Here is a tiny trained network, its code and every weight. The questions are about switching its units off for an input and a class, where a switched-off unit gives its printed mean instead of its output.

import numpy as np


def w(rows, s, z=0):
    codes = np.array(rows[::2]) - 128.0
    scale = np.full(codes.shape[1], s)
    scale[-1] = z or s
    return codes * scale


def norm(h):
    return h / np.sqrt((h * h).mean(-1, keepdims=True) + 1e-5)


def f(y):
    return y / 2 * (1 + np.tanh(0.7978845608 * (y + 0.044715 * y**3)))


def log_softmax(a):
    a = a - a.max(-1, keepdims=True)
    return a - np.log(np.exp(a).sum(-1, keepdims=True))


def net(x, mask):
    res = np.array(x, float).reshape(1, 8) / 4 @ E
    u = 0
    for l in range(4):
        y = f(norm(res) @ A[l][:, :-1].T + A[l][:, -1])
        res = res + np.where(mask[u : u + 3], y, B[l][:, -1]) @ B[l][:, :-1]
        u += 3
    return log_softmax(norm(res)[-1] @ U[:, :-1].T + U[:, -1])


A, B = {}, {}
E = w([
[111,169,118,144,155,124,189,134],'x0',
[128,133,189,135,115,111,124,105],'x1',
[146,174,61,120,94,117,147,75],'x2',
[186,212,53,53,63,1,129,88],'x3',
[100,51,167,62,80,103,84,40],'x4',
[139,104,126,205,72,58,92,163],'x5',
[202,88,164,113,162,139,177,85],'x6',
[160,182,96,104,174,119,214,75],'x7',
],0.0093)
A[0] = w([
[162,153,138,94,203,131,200,122,70],'0.n0',
[153,124,145,108,184,170,180,148,3],'0.n1',
[145,185,126,122,157,123,250,109,117],'0.n2',
],0.013,0.0055)
B[0] = w([
[253,196,79,102,103,71,178,116,220],'0.n0',
[122,187,183,140,145,108,73,51,181],'0.n1',
[165,173,133,129,94,135,80,197,254],'0.n2',
],0.012,0.0075)
A[1] = w([
[210,183,214,68,254,96,177,198,7],'1.n0',
[112,29,157,177,89,130,169,92,3],'1.n1',
[90,62,192,162,108,149,114,160,185],'1.n2',
],0.0077,0.005)
B[1] = w([
[88,115,150,63,62,162,140,104,249],'1.n0',
[253,119,23,107,128,107,76,143,138],'1.n1',
[96,146,68,138,246,89,115,177,253],'1.n2',
],0.012,0.0039)
A[2] = w([
[137,141,71,108,226,133,66,144,89],'2.n0',
[58,170,164,198,162,241,163,60,225],'2.n1',
[104,207,53,79,64,2,95,36,253],'2.n2',
],0.0092,0.0048)
B[2] = w([
[111,107,151,96,122,160,87,121,163],'2.n0',
[123,188,166,85,140,7,86,191,170],'2.n1',
[194,190,166,76,117,92,100,189,250],'2.n2',
],0.016,0.013)
A[3] = w([
[173,173,197,69,166,116,161,99,253],'3.n0',
[155,204,220,62,122,95,141,100,196],'3.n1',
[140,127,12,199,45,249,175,163,188],'3.n2',
],0.011,0.0043)
B[3] = w([
[140,122,69,98,103,113,60,180,228],'3.n0',
[148,168,2,86,168,123,73,122,254],'3.n1',
[134,184,139,98,163,71,43,250,131],'3.n2',
],0.012,0.017)
U = w([
[91,130,123,193,194,159,99,184,200],'0',
[128,39,93,87,172,183,81,89,178],'1',
[93,89,166,184,75,216,193,11,4],'2',
[193,194,99,62,65,85,135,112,216],'3',
[126,124,236,111,83,230,248,55,1],'4',
],0.014,0.0079)

Each question gives the input, the list of numbers given to net, and the class t.
The units are the neurons (one row each of A and B). Each row of codes is followed by its name. A weight is (code - 128) times the scale printed after its matrix; where a second scale follows, it is the last column's (A, B and U).
mask holds one flag per neuron, layer by layer. A switched-off neuron (its flag False) gives its mean, the last column of its row in B, instead of its output. The means were averaged over made-up inputs and are rounded, as every weight is.
A unit's drop is (log p(t) with every unit on - log p(t) with that unit switched off) / (log p(t) with every unit on - log p(t) with every unit switched off).
The circuit of an input: a set's keep is (log p(t) with only the set's units on - log p(t) with every unit switched off) / (log p(t) with every unit on - log p(t) with every unit switched off). Starting from all 12 units, units are removed one at a time, each time the one whose removal leaves the highest keep (on an exact tie, the one counted first), for as long as the keep stays at least 0.8.
circuit, biggest first: the units of the circuit, biggest drop first
most important unit: the unit with the biggest drop
top k neurons: the k neurons with the biggest drops, biggest first
top k neurons in layer l: the k neurons of layer l with the biggest drops, biggest first
drop when u is switched off: that unit's drop, to one decimal
input [-7,-4,8,-6,8,-5,8,-1], class 1: most important unit => 2.n2
input [4,-7,3,-6,1,-6,-7,-3], class 0: circuit, biggest first => [2.n2 3.n1]
input [-6,-7,-7,-3,0,3,2,0], class 1: top 2 neurons => [2.n0 0.n2]
input [3,-5,0,-7,2,-4,4,-6], class 0: top 2 neurons in layer 1 => [1.n2 1.n0]
input [-1,5,-1,-8,-5,8,7,3], class 0: top 4 neurons => [2.n2 0.n0 1.n2 3.n1]
input [-5,-4,-5,3,-4,2,-6,-3], class 0: top 2 neurons => [0.n0 2.n2]
input [-1,-4,-8,5,-7,7,1,-7], class 0: top 2 neurons => [0.n0 2.n2]
input [-2,-2,4,-4,-4,8,-2,6], class 0: circuit, biggest first => [2.n2 0.n0 3.n1]
input [-5,-8,2,-1,3,4,-5,-7], class 1: circuit, biggest first => [0.n0 2.n1 2.n2]
input [-4,-8,7,-4,-3,3,5,-2], class 1: top 3 neurons => [0.n0 0.n2 2.n0]
input [-2,3,-6,-4,0,0,4,-2], class 0: top 2 neurons => [0.n0 3.n1]
input [2,-6,-7,3,1,7,-1,-4], class 0: top 2 neurons in layer 3 => [3.n1 3.n0]
input [-6,-7,2,-2,8,3,-2,-5], class 1: top 2 neurons => [0.n0 2.n1]
input [1,-1,-4,-4,6,-4,3,-1], class 1: circuit, biggest first => [2.n2]
input [-8,-6,-7,3,5,-2,2,0], class 1: top 2 neurons in layer 2 => [2.n2 2.n1]
input [-7,-7,-8,-5,2,3,-5,8], class 1: top 2 neurons in layer 2 => [2.n0 2.n2]
input [-7,5,6,-7,-1,-6,-8,-8], class 0: top 2 neurons in layer 2 => [2.n2 2.n1]
input [-2,-3,-6,-2,-3,0,-7,0], class 0: drop when 1.n0 is switched off => 0.0
input [-2,6,-2,-3,3,3,8,2], class 1: drop when 2.n2 is switched off => 0.3
input [-1,0,-1,-5,6,7,-1,-1], class 1: most important unit => 1.n1
